Below is a small trained network, with its code and all its weights. Each question gives an input and a target symbol and asks what happens when units are switched off, that is, made to give their printed mean instead of their output.

import numpy as np


def w(rows, s, z=0):
    codes = np.array(rows[::2]) - 128.0
    scale = np.full(codes.shape[1], s)
    scale[-1] = z or s
    return codes * scale


def norm(h):
    return h / np.sqrt((h * h).mean(-1, keepdims=True) + 1e-5)


def f(y):
    return np.maximum(y, 0)


def softmax(a):
    e = np.exp(a - a.max(-1, keepdims=True))
    return e / e.sum(-1, keepdims=True)


def log_softmax(a):
    a = a - a.max(-1, keepdims=True)
    return a - np.log(np.exp(a).sum(-1, keepdims=True))


def net(x, mask):
    ids = ['βγζθλμξπστφψω'.index(c) for c in x.split()]
    T = len(ids)
    res = E[ids] + P[:T]
    r = norm(res)
    for j in range(3):
        rows = slice(2 * j, 2 * j + 2)
        q, k, v = (r @ M[0][rows].T for M in (Q, K, V))
        z = softmax(np.where(np.tri(T) > 0, q @ k.T / 2**0.5, -1e9)) @ v
        o = O[0][rows]
        res = res + np.where(mask[j], z, o[:, -1]) @ o[:, :-1]
    y = f(norm(res) @ A[0][:, :-1].T + A[0][:, -1])
    res = res + np.where(mask[3:19], y, B[0][:, -1]) @ B[0][:, :-1]
    return log_softmax(norm(res)[-1] @ U[:, :-1].T + U[:, -1])


Q, K, V, O, A, B = {}, {}, {}, {}, {}, {}
E = w([
[123,160,171],'β',
[136,5,133],'γ',
[129,163,176],'ζ',
[165,204,41],'θ',
[19,41,42],'λ',
[137,168,163],'μ',
[57,81,79],'ξ',
[53,78,86],'π',
[121,158,183],'σ',
[85,110,160],'τ',
[133,167,184],'φ',
[13,144,95],'ψ',
[242,162,237],'ω',
],0.013)
P = w([
[195,140,170],'0',
[75,7,254],'1',
[90,37,255],'2',
[96,35,184],'3',
[192,144,10],'4',
[143,109,204],'5',
[156,108,175],'6',
],0.0072)
Q[0] = w([
[49,58,6],'h0',
[154,104,125],'h0',
[146,93,108],'h1',
[132,152,130],'h1',
[161,162,180],'h2',
[140,177,178],'h2',
],0.022)
K[0] = w([
[252,96,200],'h0',
[131,137,167],'h0',
[161,100,137],'h1',
[107,143,147],'h1',
[178,107,148],'h2',
[206,74,151],'h2',
],0.026)
V[0] = w([
[229,172,194],'h0',
[37,185,120],'h0',
[104,254,139],'h1',
[239,113,138],'h1',
[148,247,163],'h2',
[40,177,128],'h2',
],0.025)
O[0] = w([
[88,50,207,99],'h0',
[70,174,79,161],'h0',
[6,117,153,4],'h1',
[154,162,214,3],'h1',
[44,186,136,34],'h2',
[58,67,93,221],'h2',
],0.02,0.0059)
A[0] = w([
[139,161,103,112],'n0',
[166,188,149,174],'n1',
[28,94,126,112],'n2',
[111,122,133,101],'n3',
[166,99,73,111],'n4',
[190,160,143,51],'n5',
[98,73,28,254],'n6',
[222,72,70,191],'n7',
[50,190,102,80],'n8',
[136,253,191,98],'n9',
[145,152,116,144],'n10',
[68,122,118,151],'n11',
[108,180,37,192],'n12',
[97,154,66,133],'n13',
[71,108,127,114],'n14',
[216,34,139,173],'n15',
],0.021,0.004)
B[0] = w([
[163,120,158,166],'n0',
[197,108,164,170],'n1',
[34,153,116,192],'n2',
[114,131,123,137],'n3',
[100,159,84,185],'n4',
[100,189,136,156],'n5',
[146,114,1,236],'n6',
[68,194,163,243],'n7',
[67,76,125,181],'n8',
[182,69,189,183],'n9',
[144,137,139,158],'n10',
[99,97,123,165],'n11',
[207,63,159,232],'n12',
[180,87,107,187],'n13',
[79,146,124,164],'n14',
[76,201,122,252],'n15',
],0.046,0.013)
U = w([
[122,107,130,38],'β',
[164,247,150,177],'γ',
[120,99,144,106],'ζ',
[125,124,126,37],'θ',
[145,169,77,4],'λ',
[120,87,154,161],'μ',
[154,191,58,103],'ξ',
[145,169,80,1],'π',
[122,111,134,54],'σ',
[118,153,107,76],'τ',
[120,99,145,115],'φ',
[105,65,11,212],'ψ',
[160,102,198,198],'ω',
],0.011,0.0038)

Each question gives the input, a string of symbols that net reads in full, and the target symbol t.
The units are the heads (2 rows each of Q, K, V and O) and the neurons (one row each of A and B). Each row of codes is followed by its name. A weight is (code - 128) times the scale printed after its matrix; where a second scale follows, it is the last column's (O, A, B and U).
mask holds one flag per unit, heads first, then neurons. A switched-off unit (its flag False) gives its mean, the last column of its rows in O or B, instead of its output. The means were averaged over made-up inputs and are rounded, as every weight is.
A unit's drop is (log p(t) with every unit on - log p(t) with that unit switched off) / (log p(t) with every unit on - log p(t) with every unit switched off).
The circuit of an input: a set's keep is (log p(t) with only the set's units on - log p(t) with every unit switched off) / (log p(t) with every unit on - log p(t) with every unit switched off). Starting from the 12 units with the biggest drops (on a tie, the unit counted first), units are removed one at a time, each time the one whose removal leaves the highest keep (on an exact tie, the one counted first), for as long as the keep stays at least 0.8.
circuit, biggest first: the units of the circuit, biggest drop first
most important unit: the unit with the biggest drop
which heads matter: for each layer, one digit per head in row order, 1 if its drop is at least 0.15 and else 0, layers parted by /
drop of u: that unit's drop, to one decimal
input ω μ τ, target ω: circuit, biggest first	[h2; n9]
input ω ξ θ φ, target ω: most important unit	h2
input ξ π γ τ λ, target γ: circuit, biggest first	[n7; h0]
input γ φ φ θ, target γ: which heads matter	100
input γ ξ ψ τ λ, target γ: which heads matter	110
input φ τ ξ τ ω ζ, target ω: circuit, biggest first	[h2; n9]
input μ γ σ, target γ: which heads matter	000
input β μ μ ξ ζ γ, target γ: circuit, biggest first	[h1; n15]
input γ ψ β, target γ: which heads matter	001
input μ ω γ π, target γ: which heads matter	010
input λ θ ψ π τ γ τ, target γ: which heads matter	001
input μ μ λ τ γ σ, target γ: which heads matter	001
input θ ξ ω, target ω: which heads matter	000
input ξ ω ξ μ ω γ, target γ: most important unit	n15
input σ β μ ω, target ω: which heads matter	001
input ω β θ γ β, target ω: drop of h2	0.5
input γ π ξ ω ω, target γ: drop of n9	-0.1
input γ ξ μ, target γ: drop of n7	0.1
